What can hang from each mark
k_816: k_641
k_457: k_597 k_641 k_720
k_99: k_146
k_998: k_99 k_256 k_632 k_707
k_146: k_99
k_641: k_146 k_256 k_720
k_632: k_99
k_707: k_99 k_457 k_816
k_720: k_597
k_256: k_457 k_707 k_720
k_212: k_99 k_256 k_632 k_707
k_597: k_99 k_212 k_632 k_641 k_998

Each row was made from one small tree. Brackets hold a mark, then the marks that hang from it, in the order of their numbers. Every link used is in the known rows. Write each row's tree.
Known rows
[k_597 [k_632 k_99] [k_641 k_256] k_998]: [ -27  -90  111  -43 -236   30  100  -93 -146 -182 -204 -173  121   45
 -182  -20  -36 -101 -133 -152   74  326  -78  142  -66  167 -212  -16
 -161   53  100  -58  152  -22   78 -161   19   48   56  145  107   18
  105]
[k_597 [k_212 [k_256 k_720]] [k_632 [k_99 k_146]] k_641]: [  70 -120  -24  -72 -219  118  -80 -267   12 -352 -274 -420  276  170
  -40 -181   45  -74 -126  140  340  -99  -89 -163    6 -143 -304 -219
 -215 -176  220  -92  130   36 -409 -250  -62  607  244 -281  468  113
  170]
[k_816 [k_641 k_146 [k_720 k_597]]]: [ -42   72 -246   94 -203  168 -100  117  244   88  198   79  -56 -100
  -18 -114   20  -93   79   20  354  255  -44  160  263  -80   77   31
  -29  -29   62  -57  235   73   24  -21   96 -106  165  113 -288  -10
 -156]
[k_707 k_99 [k_816 [k_641 k_146 [k_256 k_457 k_720]]]]: [-120  109 -118  135  103  265  282  -96  122   75  259    1 -273  260
   86    5  158  -67 -107  180   29 -150   97   55 -154  -17  126   54
  354  -61 -208  228  -17 -235 -269  102   74 -104  -25  -69 -311   18
   66]
[k_816 [k_641 [k_256 [k_720 k_597]]]]: [   4   -5  -71   69  -24  150  -18  272  137  -30  258 -247  -30  -36
  -79  -53  199   86  -93   27  219  109  186  -78   62   30  -13 -161
  132  -13  149  182  121  120   99   15  173  -58  157  163 -403  -56
 -303]
[k_998 [k_99 k_146] k_632 [k_707 [k_457 k_720]]]: [  99 -105 -255  -78   20 -403 -177 -228  265  -71   11  310 -107  218
  152   64 -257   65  182   22 -254  -41   66  317 -168 -152  -28  382
  -42 -117 -180  307 -320  168  160 -107  -74  -40 -169 -108  354  128
  112]
[k_597 k_632 [k_641 [k_146 k_99] [k_256 k_707] k_720]]: [  23   86  -57  -41 -275  162  103 -314  143  -96 -148 -239 -163  143
 -417 -165 -178 -114 -472  -50   42  -35 -307    9  203  110 -278  202
    8   12   52 -306  111 -236  -36  102 -215   95  -78 -206  144  -45
   78]
[k_457 [k_597 [k_998 k_99]] k_641 k_720]: [-154   41   20  115  -62 -471 -246   44 -375 -188  -17  374  305  -48
   -9   -3  -75 -213  289  -98  156  114   30   50   46 -121   51 -289
 -175   60   80   44   89  348  140   34   14 -137  -52  302  -77   65
   84]
[k_457 [k_720 [k_597 k_99 [k_641 k_256] [k_998 k_632]]]]: [  52  -98  -56  208  -71  -76    7  144   -3 -323  -35 -200  292  -71
  -87 -347  -84   77  -83 -134  121  172 -125  224  152   42 -130  212
   32   22  185  -34  172  231   80 -225   31    3   45  140    8   76
 -165]
[k_816 [k_641 [k_256 [k_707 k_99 k_457] k_720]]]: [ -11   -3  -82  -59  143    3  135    2  -90  136  114   29 -271  113
 -107   36  197  151 -384   98  -43  -83  183   93  -65  175   57   82
  187   24  -28  118  -21 -201  -78  130 -149 -163  -31 -176 -321    9
   14]
[k_597 [k_99 k_146] k_212 [k_641 k_256] [k_998 k_632]]: [ 108 -119  133   51 -121  182   17 -197  -35 -369 -325 -526  110    7
   73 -326 -228  249   43 -148   18    7 -194  314  116  255 -278  139
  109 -216    3  -98  -28 -176 -237 -338   21  623    8  280  335  161
  193]
[k_641 [k_256 [k_457 k_597] k_707] k_720]: [ -87  -78  244  -46  -18    1 -108   93 -109   55   79  128 -133 -142
 -199  245   -5   77 -167    2  229   31   84 -250  -17   59   38 -161
 -164  104   51  -15  124   81  117  282  139  -21 -171  -84 -164 -207
  158]
[k_816 [k_641 [k_146 k_99]]]: [-112  232 -195  -40  -82   91   -3  -27  235  -17  141   40 -100 -143
 -111  -47   41 -162  -31   73  -22   -6  -69   53   64   40  195  -11
    7  136 -164   97 -101 -228   84   13  -22  -18  304  303 -227  117
  -69]
[k_998 k_256 [k_707 k_457]]: [  76  -11   57 -309  202 -227  -73  -47  166  283  -72  255  -76  -30
   38  176  -23   73   82  114 -472   83  213  -83  -88  -39   37  125
  -10   39 -163  169 -212  -80  214   58 -112 -304   98   22 -111   80
  -59]
[k_816 [k_641 k_146 k_256]]: [  23  196  -23   44 -121  249   87  -52   60  228  255 -118 -135  -42
  -60  -97   84  -57   99  -43    3  147   70   84  -66  249  129  -65
  165  -62 -198  135    6 -221  142   12  105 -216  128  392 -380  -41
 -166]
[k_707 k_99 [k_816 [k_641 k_256]]]: [ 101  141 -129   50   72  177   64  -78   73  185   69  149 -220  -55
  194   74  163 -131  -70  100 -202  -76  254   95  -48   86  260   90
  326  -18 -169   70 -181 -224 -132   -8  -37 -235  -50  128 -266  116
  -46]
[k_998 k_99 [k_256 [k_707 k_457 [k_816 k_641]] k_720]]: [-208 -248 -135  -21  178    7  160   -3  115   13   62 -201 -437  167
  104   83   49  155  -83  203 -560 -239  152   57  -53  -10  -24 -178
  222 -204   85  -81  -86 -104 -226   82  -56   52   26 -406 -145  -30
 -124]
[k_998 [k_256 [k_720 k_597]] [k_632 k_99] k_707]: [  73 -159 -123  -28  -29  -16  -31  148  385 -157   54  209   85  117
 -160   44  146   77   14  102   75  115  159 -198 -122 -191 -232  209
   40 -153   31  182 -212  101  117  -97  264 -194  265 -195   89 -148
 -125]
[k_998 [k_99 k_146] [k_256 k_720] k_632 [k_707 k_816]]: [ 118 -238 -197   77   27   21   36 -236  632 -212  -13  -32 -314  334
  229  153 -131  235  235  165 -393 -220  102   -6 -138 -258 -204   11
  249 -407  -75   99 -435  -23 -134 -100  205  136  -92 -218  324  -43
  -32]
[k_816 [k_641 [k_256 k_707] k_720]]: [  44   32    5   52  -74  153   73    5  110  170   88   98 -228 -127
 -132    7   10   78 -248   43  172   95    2   64  125  140  111  -94
   99 -121   -1 -144   44 -124   80  125   37 -100  -45  -34 -301 -120
 -146]
[k_816 [k_641 [k_256 [k_457 k_597]] k_720]]: [-156   -7  180  -13  -84   67  -59  192    6   16  221   10  -81 -105
 -191  129  -13  -51  -34    3  297  -49   78  -44   11  159   64  -59
  -77  -46  -59   62  166  141  100  183  188  -57   13   76 -355  -88
    8]
[k_641 [k_256 [k_707 [k_457 [k_597 [k_99 k_146]]]] k_720]]: [ -38 -209   40  -88  173 -116  -72   84 -140  119  110 -285 -159   29
   80  157  125  340 -195 -129  -79  -16  272 -207   30   48  -71 -150
  127  219   75   11   79   21  -80  143 -112  145 -215 -218   10  -52
  221]
[k_998 [k_707 k_99 k_457 k_816]]: [ 118   73 -146 -183  289 -259  -49 -142  132  290 -161  487 -186   42
  294  254   53  -63   -2  166 -344   -6  326   44 -106 -304  202  297
  171  159 -206  269 -227 -139   -3   73 -315 -252 -139 -143  -10  211
  182]
[k_816 [k_641 k_146 k_256 [k_720 [k_597 k_632]]]]: [  76   73 -145   87 -305  269   -2   47  215  169  226 -186  -70   84
 -207 -183  -30 -116  -14 -179  232  209 -118  194  267  102 -104  160
   88 -118   36 -166  230   92   38    1  133 -205   45   45 -302 -104
 -230]
[k_998 [k_256 k_707 [k_720 [k_597 [k_212 [k_99 k_146]]]]]]: [  44 -139 -122   -9   64  249  -88  103   28  -85  -17 -146   32 -124
  116  -79  141  334  -34  143   37  -47 -107 -152  122  -39 -145 -204
  -37  -14  304 -105   28  -21 -298  -76   98  392  198 -122  229 -162
  -99]
[k_256 k_457 k_707 k_720]: [-242 -109  141  -42  160  -46   15  158  137 -289   59   89  -98    6
 -124  261  116  324 -249  264  221  -53    8 -369 -166 -269  141 -584
 -261  217  134  210   -6   28  -16  181  214  166   43  -76  -36 -103
   28]
[k_457 [k_597 [k_99 k_146]] k_641 k_720]: [-136   78  -23   17   11 -376 -323  103 -223  -32  137  209  407 -116
  110   -5  -27  -83  139 -171  247  -62   94 -229  182 -158  145 -260
   -8  225  -82  -90   61  306  -98   -1    2  -83 -166  233  185  136
  136]
[k_457 k_597 [k_641 k_256] k_720]: [  -6  212  138   21   26 -234 -300   56 -393  113  199  298  297  -83
  -83  -32   55 -221  117 -142  230   48  201 -289  -11   76  117 -264
   65   56   -9   75   54  295  242  170   50 -413 -160  278 -189  -22
  -89]
[k_720 [k_597 [k_212 [k_632 k_99]]]]: [  38    1    1  -42 -100  175 -297  269 -195  -61  -76   41  296 -246
   80  -44  151 -239  265  -11  149  151   98  -63  -21  -71   27    7
 -278  116  131   70  -37  220    5 -223  125  155  214  208  165   -3
  -46]
[k_457 [k_597 k_998] [k_641 [k_256 k_720]]]: [ -66   15  229   74   51 -186 -152  123 -321  -94   18   62  159   66
  -47  100   82   33  133 -170  291  170  174 -238   16   18  -96 -431
   18    6  182  108  115  196  219  156  163 -121  -89  286 -303  -53
   57]
[k_212 k_99 k_256 k_707]: [ 304   66   99  167   86 -179  323  139   -1   23 -142 -109  249 -183
  141  -64  113   -6   28  123 -222 -153  -70 -181 -248   -2   74  325
 -126   30   50  165 -144 -158  364  -86  -49   45  292 -102   81 -140
 -266]
[k_597 [k_632 [k_99 k_146]] [k_998 k_256 k_707]]: [  90 -117  -72 -179 -119  -83   51 -184  249   73 -136  241   43   62
  -32  243  -95   77  109 -137 -105  334 -182  142   49 -137 -144  -35
 -160   45 -108 -149 -144   -8  -56 -144  122   -5   34   52  267    4
  175]
[k_816 [k_641 [k_146 k_99] [k_720 [k_597 k_212 k_998]]]]: [ -72  126 -287   60 -145  184  -39   21  198  -87  -21   35  -21 -122
 -102 -284  -89 -176  -23   28  349  224 -323  351  456  -90  -63  177
   13  -30  107 -140  186  -16  -97  -32  -59  338  332   37 -258   91
  -18]
[k_816 [k_641 k_146 k_720]]: [ -55  105 -126   88 -160  139   -2  -51  272   82  122  211 -119  -49
   12  -77  -32  -72   63  107  249  199  -59  140  139  -12  164 -108
  -43  -85  -91  -63   88  -71   55   16   49 -102  154   74 -236   -8
  -91]
[k_597 [k_99 k_146] [k_212 [k_707 k_816]] k_632 k_641]: [ 110    1   54 -138  -16  126  114  -99  170 -203 -293 -764   58   38
   97 -155 -177  139  -49 -106 -159 -334 -256  -18  246 -162 -237   63
  244    9  -65 -370   20  -93 -544 -163 -232  645 -208 -181  683  146
   -7]

Which tree is each row?
[   4  -53  -32 -155 -276  111  -86 -164  -42  -70  -12 -255   63   52
  -64   59  -14 -109 -159 -130  105  151   62  -58  -85  168 -179   14
 -102   86    1  -24   74  -17  -64 -174   41   91  -69  127  361   44
  152] : [k_597 [k_632 [k_99 k_146]] [k_641 k_256]]
[   0  -94   -3  -93  245 -149    1  -82  -81   97  -75  357  -84 -122
   50   51  -54  227  -31   32 -310  276 -141  180   77   77  166 -264
 -140   85  131 -181  -46   32   93   36  -74 -187   13  -73 -161   41
  -83] : [k_597 [k_998 [k_256 [k_707 [k_457 k_720]]]]]
[ -84  176  -28   77 -111  -99 -136 -112   40   90   14  437  112  103
   95  -84 -104 -219   92   46  281  277   19 -129  115 -136  118 -159
  -41  -55  -39   -4    2    1  199   40  121 -240   15  171 -101   20
  -14] : [k_457 [k_641 k_146 k_720]]
[  48   -6  210   13 -119  218 -159  -77  -86 -287 -369  -37  146  -77
   16 -180 -163 -120   90  206  228 -112 -134   49   50   26 -110  -64
 -314 -202  123 -169   50   76  -96 -138 -134  364   18  -15  317   61
   22] : [k_597 [k_212 k_632] [k_641 k_720]]
[-172 -115   85 -329  -70 -223 -354   83 -309  -68 -103  -61   79  -82
 -117  206   53 -154   23 -142  -42   -8  250 -101 -101  102  -57    3
 -326  256   91    2  192  208   22    6 -198  -99   -1  -75  194  130
  247] : [k_707 [k_457 [k_597 [k_632 k_99] k_641]]]
[  80  100 -150   64   48    9  -48 -260  -82  284   -1  417 -171  137
  248  103  -57  -77 -241  -11  140   54   92  -74  160  -51   97   23
  314 -100  -13 -162 -120 -151 -123  103   23 -155 -438  -81   26   32
  168] : [k_457 [k_641 [k_256 [k_707 [k_99 k_146] k_816]] k_720]]
[  56  -64  285   80   51   42  106   58 -124  -86  -90  -68   89  -82
 -122  231   26   30   58   72 -125 -363 -155 -218 -327  -24  195 -200
 -483  -22   63   35 -174  -23  124  -23  225  -11   -7  100   -7  -41
    5] : [k_212 [k_256 k_457 k_707] k_632]
[ 116   43  115   99  300 -187  292  271 -265   78    8  163  183  -12
  181  -63  -64  -26  131  -18 -316 -229 -249  169 -313  133  107  525
 -195  130  -37   86 -146  184  381  -13 -228 -156 -114 -358  348 -143
 -255] : [k_212 k_99 k_632 [k_707 [k_457 k_720]]]
[ 100  218  -90 -188  191  103  132 -290 -211  129 -206 -215 -178  121
  171 -220    1 -117  -18  148 -191 -156  -11  162  -31   35 -106  463
  330  -31 -142   55   60 -353 -316   16 -501  208 -112 -237  223  183
  129] : [k_597 [k_212 [k_707 k_99 k_457 k_816]] [k_641 k_146]]
[-194 -161  267 -151   69   64  -16  160   49  -51  -17 -258  -86 -137
 -189  300   11  176   16 -108 -432 -396  -47 -332   15  -46   72 -355
  -62  147  -52 -353  -55    5 -340  132  173  -23  -90  -86   96  -78
   48] : [k_998 [k_256 [k_457 [k_597 k_99 k_632]] [k_707 k_816]]]
[-165   30  183  128  -12  -63  138   51 -205   29  229  -85  167    5
 -111 -110  -23  -23  143 -155   82  163  -93   37  -59   81   20  -36
   -3  205 -187  131  211   74   66   90   93  -49   18  195 -223  -84
  172] : [k_641 k_146 [k_256 [k_457 [k_597 k_99 k_998] k_720]]]
[-117  127   88  108   34 -231   64    6 -146  168  -89   51  152   26
   66   42  -55  -66  375 -269   77   21   -5  -51  130 -313  -29  -72
  284   45 -206  -29  128  -93  -66  105  -61  -68 -164  306  -89   53
  266] : [k_457 [k_597 k_99 [k_998 [k_707 k_816]]] [k_641 k_146]]
[ 106   56  143  142  331  179  515  292 -238  311  109 -293 -170   45
  253    3  -29  -19  171 -158 -484 -438 -170  251 -327  324   65  619
  259 -140 -108   35 -128  -63  248   48 -145 -101 -257 -316   88 -172
 -315] : [k_212 k_99 k_632 [k_707 k_457 [k_816 [k_641 k_256]]]]
[ 168  -65  105  236  181  -91  210   49 -367  102 -143  133  226  -71
  127  -89   10  -22   60   45 -294 -374 -247   98 -326  119  189  237
 -368  -62  151  -36  -97   39  216  -89 -175  -89   36 -328  172  -95
  -96] : [k_212 k_99 [k_256 [k_707 [k_457 k_720]]] k_632]
